Here is a tiny trained network, its code and every weight. The questions are about switching its units off for an input and a class, where a switched-off unit gives its printed mean instead of its output.

import numpy as np


def w(rows, s, z=0):
    codes = np.array(rows[::2]) - 128.0
    scale = np.full(codes.shape[1], s)
    scale[-1] = z or s
    return codes * scale


def norm(h):
    return h / np.sqrt((h * h).mean(-1, keepdims=True) + 1e-5)


def f(y):
    return np.maximum(y, 0)


def log_softmax(a):
    a = a - a.max(-1, keepdims=True)
    return a - np.log(np.exp(a).sum(-1, keepdims=True))


def net(x, mask):
    res = np.array(x, float).reshape(1, 6) / 4 @ E
    u = 0
    for l in range(2):
        y = f(norm(res) @ A[l][:, :-1].T + A[l][:, -1])
        res = res + np.where(mask[u : u + 12], y, B[l][:, -1]) @ B[l][:, :-1]
        u += 12
    return log_softmax(norm(res)[-1] @ U[:, :-1].T + U[:, -1])


A, B = {}, {}
E = w([
[158,108,168,148],'x0',
[98,223,112,121],'x1',
[210,142,254,70],'x2',
[158,140,125,227],'x3',
[129,67,147,121],'x4',
[234,191,99,109],'x5',
],0.0062)
A[0] = w([
[193,86,155,108,130],'L0N0',
[73,3,89,125,149],'L0N1',
[59,105,117,130,98],'L0N2',
[115,66,165,192,116],'L0N3',
[178,64,32,101,181],'L0N4',
[125,78,94,152,91],'L0N5',
[101,97,161,24,180],'L0N6',
[231,218,88,134,111],'L0N7',
[238,201,71,176,101],'L0N8',
[173,122,85,81,252],'L0N9',
[149,192,111,129,150],'L0N10',
[78,131,255,182,85],'L0N11',
],0.0091,0.003)
B[0] = w([
[102,178,125,157,202],'L0N0',
[145,93,143,118,254],'L0N1',
[155,151,67,183,187],'L0N2',
[72,180,133,158,193],'L0N3',
[76,104,142,164,211],'L0N4',
[94,1,86,153,166],'L0N5',
[75,186,72,129,249],'L0N6',
[229,142,84,150,233],'L0N7',
[161,141,102,153,229],'L0N8',
[124,105,63,183,220],'L0N9',
[214,99,128,117,191],'L0N10',
[139,184,169,150,211],'L0N11',
],0.0067,0.005)
A[1] = w([
[142,62,106,210,202],'L1N0',
[131,168,254,104,86],'L1N1',
[68,157,34,116,155],'L1N2',
[7,221,32,28,100],'L1N3',
[111,120,54,188,172],'L1N4',
[73,179,109,121,2],'L1N5',
[6,66,26,168,42],'L1N6',
[163,78,95,137,73],'L1N7',
[122,150,226,144,120],'L1N8',
[174,148,79,160,146],'L1N9',
[134,143,71,140,133],'L1N10',
[113,153,46,221,218],'L1N11',
],0.0095,0.0018)
B[1] = w([
[106,79,162,118,205],'L1N0',
[103,188,198,144,181],'L1N1',
[144,94,144,69,209],'L1N2',
[116,142,137,67,226],'L1N3',
[132,150,165,137,217],'L1N4',
[140,176,102,111,156],'L1N5',
[129,83,86,157,254],'L1N6',
[79,174,126,91,155],'L1N7',
[2,199,221,165,171],'L1N8',
[198,143,112,153,192],'L1N9',
[145,114,150,41,178],'L1N10',
[157,93,202,117,248],'L1N11',
],0.0062,0.0079)
U = w([
[165,95,149,140,1],'0',
[248,170,122,141,209],'1',
[90,39,115,163,179],'2',
[115,148,106,10,87],'3',
[111,186,224,149,171],'4',
],0.016,0.0042)

Each question gives the input, the list of numbers given to net, and the class t.
The units are the neurons (one row each of A and B). Each row of codes is followed by its name. A weight is (code - 128) times the scale printed after its matrix; where a second scale follows, it is the last column's (A, B and U).
mask holds one flag per neuron, layer by layer. A switched-off neuron (its flag False) gives its mean, the last column of its row in B, instead of its output. The means were averaged over made-up inputs and are rounded, as every weight is.
A unit's drop is (log p(t) with every unit on - log p(t) with that unit switched off) / (log p(t) with every unit on - log p(t) with every unit switched off).
The circuit of an input: a set's keep is (log p(t) with only the set's units on - log p(t) with every unit switched off) / (log p(t) with every unit on - log p(t) with every unit switched off). Starting from the 12 units with the biggest drops (on a tie, the unit counted first), units are removed one at a time, each time the one whose removal leaves the highest keep (on an exact tie, the one counted first), for as long as the keep stays at least 0.8.
circuit, biggest first: the units of the circuit, biggest drop first
unit that matters most: the unit with the biggest drop
k most important neurons: the k neurons with the biggest drops, biggest first
k most important neurons of layer l: the k neurons of layer l with the biggest drops, biggest first
drop of u: that unit's drop, to one decimal
input [6,5,-3,-3,-5,-2], class 3: unit that matters most : L0N7
input [-4,8,-1,-2,7,-7], class 3: circuit, biggest first : (L1N3; L1N2)
input [-7,-6,-8,-8,-6,8], class 2: 3 most important neurons : (L0N4; L0N9; L1N6)
input [6,-5,1,-2,-4,-6], class 4: circuit, biggest first : (L0N11; L1N8)
input [-5,4,2,1,-3,-5], class 3: circuit, biggest first : (L1N3; L1N2)
input [-1,1,0,-3,6,-1], class 3: 2 most important neurons of layer 0 : (L0N6; L0N5)
input [2,-5,-4,-8,0,6], class 2: 2 most important neurons : (L0N4; L0N9)
input [4,-5,-6,-4,-7,4], class 2: 2 most important neurons of layer 0 : (L0N4; L0N5)
input [-1,-6,3,2,5,-5], class 4: 3 most important neurons of layer 0 : (L0N11; L0N9; L0N3)
input [3,-1,5,-5,6,4], class 4: 2 most important neurons : (L0N7; L0N2)
input [4,-8,-8,-5,-8,6], class 2: 2 most important neurons of layer 0 : (L0N4; L0N5)
input [-7,-6,7,2,-3,0], class 4: drop of L1N8 : 0.2
